Here is a tiny trained network, its code and every weight. The questions are about switching its units off for an input and a class, where a switched-off unit gives its printed mean instead of its output.

import numpy as np


def w(rows, s, z=0):
    codes = np.array(rows[::2]) - 128.0
    scale = np.full(codes.shape[1], s)
    scale[-1] = z or s
    return codes * scale


def f(y):
    return np.maximum(y, 0)


def log_softmax(a):
    a = a - a.max(-1, keepdims=True)
    return a - np.log(np.exp(a).sum(-1, keepdims=True))


def net(x, mask):
    res = np.array(x, float).reshape(1, 3) / 4 @ E
    y = f(res @ A[0][:, :-1].T + A[0][:, -1])
    res = res + np.where(mask, y, B[0][:, -1]) @ B[0][:, :-1]
    return log_softmax(res[-1] @ U[:, :-1].T + U[:, -1])


A, B = {}, {}
E = w([
[95,220,7,199,254],'x0',
[233,167,18,7,88],'x1',
[198,241,167,231,41],'x2',
],0.0053)
A[0] = w([
[159,52,211,73,38,73],'n0',
[88,54,97,63,181,69],'n1',
[103,195,30,163,218,1],'n2',
[204,221,152,196,67,39],'n3',
[219,239,156,209,55,21],'n4',
[89,56,97,67,179,63],'n5',
[6,86,216,223,183,35],'n6',
[97,68,102,79,168,86],'n7',
[1,84,220,228,186,25],'n8',
[104,191,38,159,209,13],'n9',
[162,45,216,67,33,43],'n10',
[200,155,42,44,115,57],'n11',
[207,155,37,39,114,50],'n12',
[163,40,222,63,25,49],'n13',
[93,56,98,71,176,69],'n14',
[89,55,98,63,182,67],'n15',
[91,56,98,68,179,71],'n16',
[84,43,93,57,186,50],'n17',
[219,160,21,23,110,32],'n18',
[90,61,98,69,174,73],'n19',
[92,65,101,73,170,79],'n20',
[202,154,39,42,117,61],'n21',
[198,214,151,189,72,50],'n22',
[107,183,49,155,198,27],'n23',
[92,57,98,67,179,70],'n24',
[164,43,220,64,24,61],'n25',
],0.0056,0.0036)
B[0] = w([
[137,196,64,209,209,241],'n0',
[89,173,165,134,94,202],'n1',
[145,206,87,239,212,211],'n2',
[36,220,191,105,57,191],'n3',
[40,214,188,107,63,203],'n4',
[82,170,163,136,91,195],'n5',
[210,44,221,195,106,235],'n6',
[92,167,160,132,96,187],'n7',
[218,36,233,210,103,238],'n8',
[144,200,87,237,207,204],'n9',
[140,209,62,235,223,237],'n10',
[189,71,219,215,104,216],'n11',
[196,64,232,232,102,221],'n12',
[139,203,60,228,220,250],'n13',
[89,172,164,135,95,194],'n14',
[82,178,169,137,89,200],'n15',
[87,179,168,134,92,197],'n16',
[76,195,182,143,84,205],'n17',
[206,56,251,255,99,235],'n18',
[82,181,171,136,88,194],'n19',
[82,189,177,136,87,190],'n20',
[172,87,192,172,112,221],'n21',
[50,203,179,106,68,187],'n22',
[142,192,91,219,197,194],'n23',
[78,182,172,136,85,197],'n24',
[135,192,71,202,204,254],'n25',
],0.0069,0.004)
U = w([
[130,169,73,154,251,105],'0',
[30,163,148,110,43,109],'1',
[207,44,173,147,105,105],'2',
[125,91,84,84,137,254],'3',
[120,84,75,71,130,81],'4',
[117,85,73,82,127,81],'5',
[119,89,73,81,127,75],'6',
[115,79,64,75,126,84],'7',
],0.014,0.02)

Each question gives the input, the list of numbers given to net, and the class t.
The units are the neurons (one row each of A and B). Each row of codes is followed by its name. A weight is (code - 128) times the scale printed after its matrix; where a second scale follows, it is the last column's (A, B and U).
mask holds one flag per neuron, in row order. A switched-off neuron (its flag False) gives its mean, the last column of its row in B, instead of its output. The means were averaged over made-up inputs and are rounded, as every weight is.
A unit's drop is (log p(t) with every unit on - log p(t) with that unit switched off) / (log p(t) with every unit on - log p(t) with every unit switched off).
The circuit of an input: a set's keep is (log p(t) with only the set's units on - log p(t) with every unit switched off) / (log p(t) with every unit on - log p(t) with every unit switched off). Starting from the 12 units with the biggest drops (on a tie, the unit counted first), units are removed one at a time, each time the one whose removal leaves the highest keep (on an exact tie, the one counted first), for as long as the keep stays at least 0.8.
circuit, biggest first: the units of the circuit, biggest drop first
most important unit: the unit with the biggest drop
k most important neurons: the k neurons with the biggest drops, biggest first
drop of u: that unit's drop, to one decimal
input [3,-8,-6], class 2: circuit, biggest first => n8
input [2,-5,-3], class 2: 2 most important neurons => n8, n6
input [1,5,4], class 2: circuit, biggest first => n18, n12
input [4,-6,2], class 2: circuit, biggest first => n8, n6
input [-6,4,6], class 0: circuit, biggest first => n13, n10
input [4,-8,8], class 1: 3 most important neurons => n4, n3, n22
input [1,8,-6], class 2: 4 most important neurons => n18, n12, n11, n21
input [-4,6,7], class 1: 3 most important neurons => n4, n3, n22
input [7,8,-2], class 2: 3 most important neurons => n18, n12, n11
input [-2,0,-3], class 3: 2 most important neurons => n4, n3
input [1,3,-1], class 3: 2 most important neurons => n8, n6
input [7,-1,8], class 1: 3 most important neurons => n4, n3, n22
input [5,8,-8], class 1: drop of n19 => 0.1
input [-5,-5,5], class 0: drop of n25 => 0.2
input [-1,-4,-3], class 2: most important unit => n8
input [4,-6,1], class 2: drop of n8 => 0.2
